Here is a tiny trained network, its code and every weight. The questions are about switching its units off for an input and a class, where a switched-off unit gives its printed mean instead of its output.

import numpy as np


def w(rows, s, z=0):
    codes = np.array(rows[::2]) - 128.0
    scale = np.full(codes.shape[1], s)
    scale[-1] = z or s
    return codes * scale


def norm(h):
    return h / np.sqrt((h * h).mean(-1, keepdims=True) + 1e-5)


def f(y):
    return np.maximum(y, 0)


def log_softmax(a):
    a = a - a.max(-1, keepdims=True)
    return a - np.log(np.exp(a).sum(-1, keepdims=True))


def net(x, mask):
    res = np.array(x, float).reshape(1, 2) / 4 @ E
    u = 0
    for l in range(2):
        y = f(norm(res) @ A[l][:, :-1].T + A[l][:, -1])
        res = res + np.where(mask[u : u + 6], y, B[l][:, -1]) @ B[l][:, :-1]
        u += 6
    return log_softmax(norm(res)[-1] @ U[:, :-1].T + U[:, -1])


A, B = {}, {}
E = w([
[188,143,124,135,130,201,133,254,96,116,109],'x0',
[72,108,83,141,179,169,144,109,141,150,76],'x1',
],0.009)
A[0] = w([
[113,131,132,251,175,205,81,201,136,97,219,254],'L0N1',
[158,141,155,128,64,74,130,121,140,94,124,72],'L0N2',
[143,123,75,129,149,122,103,85,73,150,249,91],'L0N3',
[69,105,113,143,175,100,123,108,168,168,162,205],'L0N4',
[116,158,85,120,99,119,102,151,49,60,254,72],'L0N5',
[199,147,199,119,178,140,193,85,177,65,75,59],'L0N6',
],0.0048,0.0019)
B[0] = w([
[49,79,217,65,120,63,88,49,184,115,114,253],'L0N1',
[222,111,108,188,135,162,201,220,255,118,95,186],'L0N2',
[145,146,173,63,118,161,144,110,13,82,95,168],'L0N3',
[174,147,178,57,168,223,104,175,128,58,155,225],'L0N4',
[56,127,106,145,106,109,250,108,125,96,194,192],'L0N5',
[165,107,116,52,156,110,157,121,43,165,187,128],'L0N6',
],0.0045,0.0049)
A[1] = w([
[126,129,132,117,139,150,108,168,94,139,112,6],'L1N1',
[134,129,121,133,119,158,162,179,103,119,95,138],'L1N2',
[127,117,103,143,141,76,124,64,136,136,128,155],'L1N3',
[108,116,12,171,161,155,161,115,129,183,82,111],'L1N4',
[118,113,140,126,165,139,158,129,144,105,98,155],'L1N5',
[105,114,131,95,139,138,162,114,162,91,135,128],'L1N6',
],0.011,0.002)
B[1] = w([
[117,190,101,114,181,198,72,78,151,140,112,178],'L1N1',
[26,120,57,140,205,149,96,41,137,139,108,221],'L1N2',
[78,163,74,164,211,224,61,213,136,96,115,203],'L1N3',
[190,183,191,159,51,39,205,226,137,61,254,231],'L1N4',
[188,94,163,119,79,111,128,82,113,131,132,234],'L1N5',
[142,98,115,112,106,125,130,126,95,194,64,254],'L1N6',
],0.0082,0.0069)
U = w([
[61,151,115,106,232,208,56,122,156,99,109,166],'0',
[164,158,153,153,61,66,198,207,163,71,220,143],'1',
[156,41,145,87,71,118,151,89,89,247,42,152],'2',
[138,148,60,159,160,39,114,152,31,221,146,26],'3',
[117,152,82,161,119,75,114,136,63,210,137,35],'4',
[162,125,73,188,184,37,109,151,41,211,139,1],'5',
[155,130,75,203,157,60,106,146,54,218,141,7],'6',
[161,122,78,197,148,86,109,149,77,217,143,21],'7',
],0.015,0.0099)

Each question gives the input, the list of numbers given to net, and the class t.
The units are the neurons (one row each of A and B). Each row of codes is followed by its name. A weight is (code - 128) times the scale printed after its matrix; where a second scale follows, it is the last column's (A, B and U).
mask holds one flag per neuron, layer by layer. A switched-off neuron (its flag False) gives its mean, the last column of its row in B, instead of its output. The means were averaged over made-up inputs and are rounded, as every weight is.
A unit's drop is (log p(t) with every unit on - log p(t) with that unit switched off) / (log p(t) with every unit on - log p(t) with every unit switched off).
The circuit of an input: a set's keep is (log p(t) with only the set's units on - log p(t) with every unit switched off) / (log p(t) with every unit on - log p(t) with every unit switched off). Starting from all 12 units, units are removed one at a time, each time the one whose removal leaves the highest keep (on an exact tie, the one counted first), for as long as the keep stays at least 0.8.
units of the circuit, in order: the units of the circuit, biggest drop first
k most important neurons: the k neurons with the biggest drops, biggest first
top k neurons in layer l: the k neurons of layer l with the biggest drops, biggest first
drop when u is switched off: that unit's drop, to one decimal
input [-3,-3], class 2: 4 most important neurons => [L1N4 L0N2 L0N3 L1N6]
input [-3,0], class 2: top 2 neurons in layer 0 => [L0N4 L0N1]
input [-7,-6], class 0: units of the circuit, in order => [L1N3]
input [7,-7], class 0: 2 most important neurons => [L1N4 L1N2]
input [3,-1], class 2: 3 most important neurons => [L0N1 L1N4 L1N3]
input [3,-2], class 2: units of the circuit, in order => [L1N4 L1N3]
input [-3,2], class 2: 2 most important neurons => [L0N4 L1N6]
input [-5,6], class 1: 2 most important neurons => [L1N4 L0N1]
input [2,-3], class 2: top 2 neurons in layer 0 => [L0N5 L0N1]
input [0,3], class 2: 2 most important neurons => [L0N4 L1N6]
input [-8,-5], class 0: 2 most important neurons => [L1N3 L1N4]
input [4,5], class 1: 2 most important neurons => [L1N4 L0N4]
input [3,5], class 1: drop when L1N2 is switched off => 0.0
input [7,-5], class 0: drop when L1N4 is switched off => 0.3
input [2,7], class 1: drop when L1N4 is switched off => 1.2
input [1,0], class 2: drop when L1N4 is switched off => 0.1
